Each row is followed by roughly how far along a hidden order it lies, from 0 to 20. A new part has a new order.
(in the rows, 128 means zero)
[127 115 110  72 121 112 103 151 167 146 122  86 110 120  25 137]
12
[110 117 149 116 128 142 150 145 150 115 137 119 139 119  96 154]
20
[123 132 154 137 138 158 158 111 134 176 111  85 151 134 115 148]
4
[140 120 133 105 130 146 173 120 139 151 126  98 106 170 127 165]
0
[135 127 143 110 125 135 115 121 129 144 112  91 115 125 118  99]
6
[126 124 138 104 125 136 105 122 142 158 131 102 104  91 106  85]
12
[143 129 131 127 125 127 138 124 132 153 110  92  99 140  97 124]
6
[140 126 132 118 125 128 140 125 141 155 109  80 100 150  81 129]
6
[106 121 120 110 118 147 125 120 164 130 146 115 131 130  83 150]
15
[136 125 125 118 127 134 167 127 150 168 104  65  99 170  55 154]
6
[150 124 124 120 125 126 148 125 142 161 111  70  85 147  65 147]
6
[122 132 161 116 126 148 114 114 122 142 114 110 137 113 159  70]
6
[134 132 137 137 129 143 169 117 136 173 111  80 113 152  96 136]
5
[137 118 132  94 130 148 181 126 153 153 125  87 106 179 102 169]
0
[130 125 147 111 142 138 119 128 142 155 113  99 164 132  78 172]
3
[132 123 132 124 126 145 108 117 155 137 118  81 156  99  92 162]
9
[172 105  72  95 123  94 170 158 209 159  98   7  77 211   1 255]
8
[123 127 139 114 133 145 160 125 155 174 105  71 142 158  69 171]
5
[129 125 128 111 125 128 108 124 141 157 131 109 111  97 104  85]
12
[118 111 135  90 126 115 112 153 145 130 146 120 145 119 104 141]
19
[158 119 116 114 126 123 177 131 163 173 108  38  69 178   2 186]
6
[133 117 136  90 129 152 171 129 154 152 124  79 115 181 105 165]
0
[113 135 150 132 127 146  83  99 114 142 138 146 144  56 210  19]
11
[127 125 128 109 127 138 132 113 152 167 136  87 113 110  88  98]
11
[129 126 113 115 126 126 136 120 154 164 128  91 108 125  81 118]
11
[134 112  97 106 119 121 139 152 181 157 120  79 100 135   1 201]
13
[129 124 131 124 126 140  98 120 157 128 116  89 165  96  98 154]
9
[151 120 128 107 125 123 131 128 150 151 111  65  95 154  51 154]
7
[125 129 129 131 128 146 140 108 148 166 132  93 122 107 111 101]
11
[132 127 126 125 128 138 136 111 149 169 131  90 111 113 100 103]
11
[115 111 136  95 126 119 127 157 147 128 142 121 149 123  96 157]
19
[122 128 131 129 126 146  98 114 149 130 119 105 173  89 120 133]
9
[116 115  98  90 113  92  59 172 156 105 115 143 143 115  69 124]
13
[129 106 125  78 127 116 146 152 165 155 146  77 120 148  42 188]
18
[117 135 168 135 141 155 102 112 115 150 115 133 182  96 181 108]
4
[143 118 140  83 135 143 139 126 143 131 127  96 110 158 122 143]
1
[120 130 131 139 127 150 116 107 147 139 124 108 165  97 134 122]
10
[143 125 144 107 126 137 139 123 145 158 113  62  99 141  75 133]
6
[134 126 123 145 128 152 148 107 162 155 121  74 139 113  77 174]
9
[110 117 134 124 128 137 154 146 142 113 137 127 129 128  87 164]
20
[127 127 118 125 127 139 140 113 150 168 129  92 115 122  99 120]
11
[144 118 122  89 139 109  94 143 137 113 119  95 126 156 114 155]
2
[127 131 142 134 131 146 161 114 134 173 110  89 125 144 108 130]
5
[121 131 139 127 133 141 148 127 142 162 107  95 151 152  98 149]
4
[121 110 136  88 127 120 123 148 147 139 146 109 136 121  94 152]
19
[132 128 122 130 126 122 151 132 140 154 102  99 113 170  77 142]
5
[120 118 121 112 118 138 114 137 162 142 127 102 126  98  55 158]
14
[119 120 125 112 118 135 104 139 156 137 127 110 131  90  83 139]
14
[133 125  97 136 128 129 168 120 170 172 121  72 109 150  39 169]
10
